Below is a small trained network, with its code and all its weights. Each question gives an input and a target symbol and asks what happens when units are switched off, that is, made to give their printed mean instead of their output.

import numpy as np


def w(rows, s, z=0):
    codes = np.array(rows[::2]) - 128.0
    scale = np.full(codes.shape[1], s)
    scale[-1] = z or s
    return codes * scale


def norm(h):
    return h / np.sqrt((h * h).mean(-1, keepdims=True) + 1e-5)


def f(y):
    return np.maximum(y, 0)


def softmax(a):
    e = np.exp(a - a.max(-1, keepdims=True))
    return e / e.sum(-1, keepdims=True)


def log_softmax(a):
    a = a - a.max(-1, keepdims=True)
    return a - np.log(np.exp(a).sum(-1, keepdims=True))


def net(x, mask):
    ids = ['ΓΘΞΠΣΨΩαβεζηλφ'.index(c) for c in x.split()]
    T = len(ids)
    res = E[ids] + P[:T]
    r = norm(res)
    for j in range(2):
        rows = slice(3 * j, 3 * j + 3)
        q, k, v = (r @ M[0][rows].T for M in (Q, K, V))
        z = softmax(np.where(np.tri(T) > 0, q @ k.T / 3**0.5, -1e9)) @ v
        o = O[0][rows]
        res = res + np.where(mask[j], z, o[:, -1]) @ o[:, :-1]
    y = f(norm(res) @ A[0][:, :-1].T + A[0][:, -1])
    res = res + np.where(mask[2:18], y, B[0][:, -1]) @ B[0][:, :-1]
    return log_softmax(norm(res)[-1] @ U[:, :-1].T + U[:, -1])


Q, K, V, O, A, B = {}, {}, {}, {}, {}, {}
E = w([
[143,124,40,105,138],'Γ',
[166,172,75,151,93],'Θ',
[102,142,174,212,98],'Ξ',
[155,134,40,151,97],'Π',
[148,186,161,255,73],'Σ',
[118,76,153,24,161],'Ψ',
[114,138,36,96,145],'Ω',
[137,113,197,164,109],'α',
[97,92,45,114,157],'β',
[63,81,130,120,181],'ε',
[180,71,131,76,190],'ζ',
[14,163,55,41,121],'η',
[182,163,123,45,62],'λ',
[48,139,152,104,85],'φ',
],0.0079)
P = w([
[123,87,5,214,74],'0',
[130,173,147,136,134],'1',
[142,213,154,135,166],'2',
[129,70,80,161,87],'3',
[128,145,156,119,126],'4',
[144,190,155,124,171],'5',
[127,58,128,123,88],'6',
[126,123,157,95,122],'7',
[149,177,158,121,182],'8',
[142,26,128,112,100],'9',
],0.011)
Q[0] = w([
[83,121,135,145,11],'head 0',
[128,120,63,128,113],'head 0',
[121,55,97,147,88],'head 0',
[172,156,153,100,79],'head 1',
[164,117,138,74,163],'head 1',
[165,72,190,136,140],'head 1',
],0.012)
K[0] = w([
[147,195,131,242,136],'head 0',
[131,192,50,117,146],'head 0',
[167,177,106,198,245],'head 0',
[225,127,161,108,2],'head 1',
[208,71,119,61,142],'head 1',
[172,84,215,192,150],'head 1',
],0.0098)
V[0] = w([
[50,102,138,178,217],'head 0',
[73,146,79,116,145],'head 0',
[240,98,111,166,253],'head 0',
[68,173,92,191,90],'head 1',
[113,103,111,101,80],'head 1',
[17,183,80,83,170],'head 1',
],0.0064)
O[0] = w([
[22,63,162,198,240,5],'head 0',
[82,118,2,92,129,253],'head 0',
[243,40,115,144,182,190],'head 0',
[123,36,169,96,68,143],'head 1',
[146,165,55,169,189,131],'head 1',
[152,87,99,30,196,161],'head 1',
],0.0044,0.00055)
A[0] = w([
[115,9,76,152,52,127],'neuron 0',
[17,175,111,69,37,187],'neuron 1',
[129,168,133,209,108,121],'neuron 2',
[139,129,179,210,130,139],'neuron 3',
[154,1,86,156,29,63],'neuron 4',
[157,83,64,149,113,92],'neuron 5',
[86,176,142,201,163,93],'neuron 6',
[98,110,51,218,90,113],'neuron 7',
[129,86,86,146,24,126],'neuron 8',
[118,195,139,148,183,169],'neuron 9',
[105,152,48,109,148,253],'neuron 10',
[83,48,106,172,80,86],'neuron 11',
[216,105,166,205,193,170],'neuron 12',
[137,151,137,122,221,101],'neuron 13',
[121,187,75,186,160,25],'neuron 14',
[174,153,149,141,133,103],'neuron 15',
],0.008,0.0038)
B[0] = w([
[108,70,132,93,55,254],'neuron 0',
[153,169,92,194,178,223],'neuron 1',
[169,55,115,92,145,168],'neuron 2',
[162,116,146,42,130,174],'neuron 3',
[68,69,83,44,99,250],'neuron 4',
[103,190,104,119,18,188],'neuron 5',
[80,156,111,95,145,155],'neuron 6',
[12,159,114,180,28,190],'neuron 7',
[56,54,71,165,163,211],'neuron 8',
[107,87,93,143,90,198],'neuron 9',
[154,91,201,125,97,236],'neuron 10',
[95,138,90,49,1,194],'neuron 11',
[152,95,83,153,193,210],'neuron 12',
[135,140,110,185,105,182],'neuron 13',
[60,85,193,49,255,137],'neuron 14',
[113,140,109,183,133,155],'neuron 15',
],0.0065,0.0058)
U = w([
[216,157,118,74,70,39],'Γ',
[151,153,60,225,89,1],'Θ',
[72,158,234,126,92,96],'Ξ',
[41,113,57,126,44,211],'Π',
[154,116,192,254,69,138],'Σ',
[124,169,199,43,153,93],'Ψ',
[166,156,82,29,158,2],'Ω',
[182,122,253,116,120,213],'α',
[132,26,123,54,130,185],'β',
[17,64,186,146,226,17],'ε',
[204,66,99,227,193,136],'ζ',
[44,214,97,43,182,63],'η',
[196,252,136,125,71,230],'λ',
[44,247,123,188,135,198],'φ',
],0.0093,0.0029)

Each question gives the input, a string of symbols that net reads in full, and the target symbol t.
The units are the heads (3 rows each of Q, K, V and O) and the neurons (one row each of A and B). Each row of codes is followed by its name. A weight is (code - 128) times the scale printed after its matrix; where a second scale follows, it is the last column's (O, A, B and U).
mask holds one flag per unit, heads first, then neurons. A switched-off unit (its flag False) gives its mean, the last column of its rows in O or B, instead of its output. The means were averaged over made-up inputs and are rounded, as every weight is.
A unit's drop is (log p(t) with every unit on - log p(t) with that unit switched off) / (log p(t) with every unit on - log p(t) with every unit switched off).
The circuit of an input: a set's keep is (log p(t) with only the set's units on - log p(t) with every unit switched off) / (log p(t) with every unit on - log p(t) with every unit switched off). Starting from the 12 units with the biggest drops (on a tie, the unit counted first), units are removed one at a time, each time the one whose removal leaves the highest keep (on an exact tie, the one counted first), for as long as the keep stays at least 0.8.
units of the circuit, in order: the units of the circuit, biggest drop first
k most important neurons: the k neurons with the biggest drops, biggest first
heads that matter: for each layer, one digit per head in row order, 1 if its drop is at least 0.15 and else 0, layers parted by /
input Ω ζ Σ λ ε λ Σ ε, target ε: heads that matter	00
input Θ Ψ ζ ε Θ, target Θ: units of the circuit, in order	(neuron 4; neuron 0; neuron 11)
input Σ ζ ζ Π λ φ λ ε β, target λ: heads that matter	10
input Ξ ζ η ε φ ζ, target φ: heads that matter	10
input Π α Γ ζ Ξ Γ, target ζ: heads that matter	00
input ε β Π, target ε: units of the circuit, in order	(neuron 14; head 0)
input ζ β Ψ, target ζ: units of the circuit, in order	(head 0; neuron 4; neuron 13; neuron 11)
input β Γ ζ φ β Θ, target φ: 2 most important neurons	(neuron 1; neuron 4)
input Π ζ ε Θ ε ζ λ φ, target φ: heads that matter	00
input Σ ζ Θ ε β, target β: units of the circuit, in order	(head 1; neuron 10; neuron 7)
input η φ Ω α λ Π, target λ: heads that matter	10
input β ζ ε α Π ζ ε ζ Θ, target ζ: 2 most important neurons	(neuron 4; neuron 12)
input α Ψ Θ φ ε Γ ζ ζ α, target ζ: units of the circuit, in order	(neuron 12; neuron 4)
input η Π ε α Ξ, target Ξ: heads that matter	11
input λ Ξ Ξ φ α ε, target φ: units of the circuit, in order	(head 0; neuron 1; neuron 4)
input λ ζ Θ, target λ: units of the circuit, in order	(neuron 8; neuron 4)
input β ε α Ξ β, target β: units of the circuit, in order	(head 1; neuron 10)
input α ζ α λ λ Γ ζ Σ, target Σ: heads that matter	11
input ζ Ω β, target ζ: units of the circuit, in order	(neuron 4; head 0; neuron 11)
input Θ Σ Π η φ ε φ λ β, target φ: units of the circuit, in order	(head 0; neuron 1; neuron 4)
input ε ε ζ α η α Θ ε, target ε: 3 most important neurons	(neuron 4; neuron 0; neuron 11)
input Σ ε α, target ε: units of the circuit, in order	(head 0; neuron 12)
input λ ζ ε φ Σ η, target φ: units of the circuit, in order	(neuron 1; neuron 4)
input Σ Π α, target α: heads that matter	01
input η ε Σ Σ ε Ψ, target ε: units of the circuit, in order	(head 0; neuron 4)
input ε α ζ Σ α, target α: most important neuron	(neuron 3)
input Ω Ξ ζ ζ ζ, target ζ: heads that matter	00
